Here is a tiny trained network, its code and every weight. The questions are about switching its units off for an input and a target symbol, where a switched-off unit gives its printed mean instead of its output.

import numpy as np


def w(rows, s, z=0):
    codes = np.array(rows[::2]) - 128.0
    scale = np.full(codes.shape[1], s)
    scale[-1] = z or s
    return codes * scale


def norm(h):
    return h / np.sqrt((h * h).mean(-1, keepdims=True) + 1e-5)


def f(y):
    return np.maximum(y, 0)


def softmax(a):
    e = np.exp(a - a.max(-1, keepdims=True))
    return e / e.sum(-1, keepdims=True)


def log_softmax(a):
    a = a - a.max(-1, keepdims=True)
    return a - np.log(np.exp(a).sum(-1, keepdims=True))


def net(x, mask):
    ids = ['βγδεηφ'.index(c) for c in x.split()]
    T = len(ids)
    res = E[ids] + P[:T]
    u = 0
    for l in range(3):
        q, k, v = (norm(res) @ M[l].T for M in (Q, K, V))
        z = softmax(np.where(np.tri(T) > 0, q @ k.T / 2**0.5, -1e9)) @ v
        res = res + np.where(mask[u], z, O[l][:, -1]) @ O[l][:, :-1]
        u += 1
        y = f(norm(res) @ A[l][:, :-1].T + A[l][:, -1])
        res = res + np.where(mask[u : u + 4], y, B[l][:, -1]) @ B[l][:, :-1]
        u += 4
    return log_softmax(norm(res)[-1] @ U[:, :-1].T + U[:, -1])


Q, K, V, O, A, B = {}, {}, {}, {}, {}, {}
E = w([
[190,143,69],'β',
[156,82,128],'γ',
[126,185,139],'δ',
[180,141,184],'ε',
[133,53,56],'η',
[4,141,165],'φ',
],0.016)
P = w([
[92,181,202],'0',
[155,1,219],'1',
[115,59,168],'2',
[55,119,105],'3',
[50,97,128],'4',
[89,67,173],'5',
[72,101,157],'6',
],0.0055)
Q[0] = w([
[20,41,188],'0.h0',
[159,2,122],'0.h0',
],0.0043)
K[0] = w([
[7,115,125],'0.h0',
[135,148,164],'0.h0',
],0.012)
V[0] = w([
[87,209,254],'0.h0',
[159,73,216],'0.h0',
],0.0062)
O[0] = w([
[94,195,118,5],'0.h0',
[1,86,78,197],'0.h0',
],0.0099,0.002)
A[0] = w([
[243,66,70,97],'0.n0',
[3,220,79,71],'0.n1',
[92,43,120,253],'0.n2',
[11,216,100,123],'0.n3',
],0.0059,0.0014)
B[0] = w([
[19,48,168,253],'0.n0',
[172,63,197,169],'0.n1',
[116,242,2,225],'0.n2',
[118,62,152,172],'0.n3',
],0.0058,0.0049)
Q[1] = w([
[254,14,27],'1.h0',
[28,191,107],'1.h0',
],0.0059)
K[1] = w([
[254,117,124],'1.h0',
[170,85,209],'1.h0',
],0.0064)
V[1] = w([
[4,58,91],'1.h0',
[98,176,110],'1.h0',
],0.012)
O[1] = w([
[49,254,67,254],'1.h0',
[167,157,203,42],'1.h0',
],0.0077,0.0041)
A[1] = w([
[6,233,178,135],'1.n0',
[230,182,119,255],'1.n1',
[106,211,37,62],'1.n2',
[159,104,2,123],'1.n3',
],0.0088,0.0035)
B[1] = w([
[21,85,50,254],'1.n0',
[47,56,141,149],'1.n1',
[211,98,157,219],'1.n2',
[241,209,254,230],'1.n3',
],0.0061,0.0068)
Q[2] = w([
[147,2,226],'2.h0',
[166,118,58],'2.h0',
],0.0096)
K[2] = w([
[134,255,14],'2.h0',
[2,195,211],'2.h0',
],0.0094)
V[2] = w([
[143,254,200],'2.h0',
[122,55,208],'2.h0',
],0.0064)
O[2] = w([
[60,196,194,4],'2.h0',
[50,16,248,188],'2.h0',
],0.014,0.0031)
A[2] = w([
[1,62,32,252],'2.n0',
[77,131,207,106],'2.n1',
[123,141,123,63],'2.n2',
[232,125,225,227],'2.n3',
],0.0083,0.0034)
B[2] = w([
[216,156,212,255],'2.n0',
[117,244,163,146],'2.n1',
[126,129,115,128],'2.n2',
[46,1,183,180],'2.n3',
],0.0097,0.0094)
U = w([
[146,3,140,252],'β',
[85,136,66,215],'γ',
[75,110,213,77],'δ',
[176,164,254,14],'ε',
[241,99,93,71],'η',
[8,114,135,101],'φ',
],0.0087,0.0038)

Each question gives the input, a string of symbols that net reads in full, and the target symbol t.
The units are the heads (2 rows each of Q, K, V and O) and the neurons (one row each of A and B). Each row of codes is followed by its name. A weight is (code - 128) times the scale printed after its matrix; where a second scale follows, it is the last column's (O, A, B and U).
mask holds one flag per unit, layer by layer, with each layer's heads first. A switched-off unit (its flag False) gives its mean, the last column of its rows in O or B, instead of its output. The means were averaged over made-up inputs and are rounded, as every weight is.
A unit's drop is (log p(t) with every unit on - log p(t) with that unit switched off) / (log p(t) with every unit on - log p(t) with every unit switched off).
The circuit of an input: a set's keep is (log p(t) with only the set's units on - log p(t) with every unit switched off) / (log p(t) with every unit on - log p(t) with every unit switched off). Starting from the 12 units with the biggest drops (on a tie, the unit counted first), units are removed one at a time, each time the one whose removal leaves the highest keep (on an exact tie, the one counted first), for as long as the keep stays at least 0.8.
units of the circuit, in order: the units of the circuit, biggest drop first
unit that matters most: the unit with the biggest drop
top k neurons: the k neurons with the biggest drops, biggest first
k most important neurons of layer l: the k neurons of layer l with the biggest drops, biggest first
drop when u is switched off: that unit's drop, to one decimal
input γ δ η η δ, target γ: units of the circuit, in order -> [1.h0; 2.h0]
input β γ φ η β β η, target η: unit that matters most -> 0.h0
input η β η β γ ε, target η: units of the circuit, in order -> [1.h0; 2.h0; 0.h0; 0.n0]
input ε β ε η δ γ γ, target ε: top 2 neurons -> [0.n0; 0.n1]
input γ β ε η γ β, target γ: units of the circuit, in order -> [1.h0; 0.h0]
input γ η β η, target γ: units of the circuit, in order -> [1.h0; 2.h0]
input γ β γ ε η, target γ: units of the circuit, in order -> [1.h0; 0.h0; 2.h0]
input ε β β η γ, target ε: 2 most important neurons of layer 1 -> [1.n3; 1.n0]
input η η γ η γ γ δ, target η: units of the circuit, in order -> [2.h0; 0.h0; 1.h0]
input ε δ β η η β η, target ε: units of the circuit, in order -> [2.n0; 1.h0; 0.h0; 0.n0]
input γ φ η β γ β, target γ: top 2 neurons -> [0.n0; 2.n0]
input η β η φ γ, target γ: top 3 neurons -> [0.n0; 0.n2; 0.n1]
input ε φ β γ γ β η, target ε: top 3 neurons -> [2.n0; 0.n1; 0.n0]
input η β δ, target η: units of the circuit, in order -> [2.h0]
input β β δ, target β: top 2 neurons -> [0.n0; 1.n3]
input ε η β ε γ β, target ε: drop when 0.n0 is switched off -> 1.2
input δ ε β β, target δ: drop when 0.h0 is switched off -> 0.1
input η β δ η γ η γ, target η: drop when 0.h0 is switched off -> 0.3
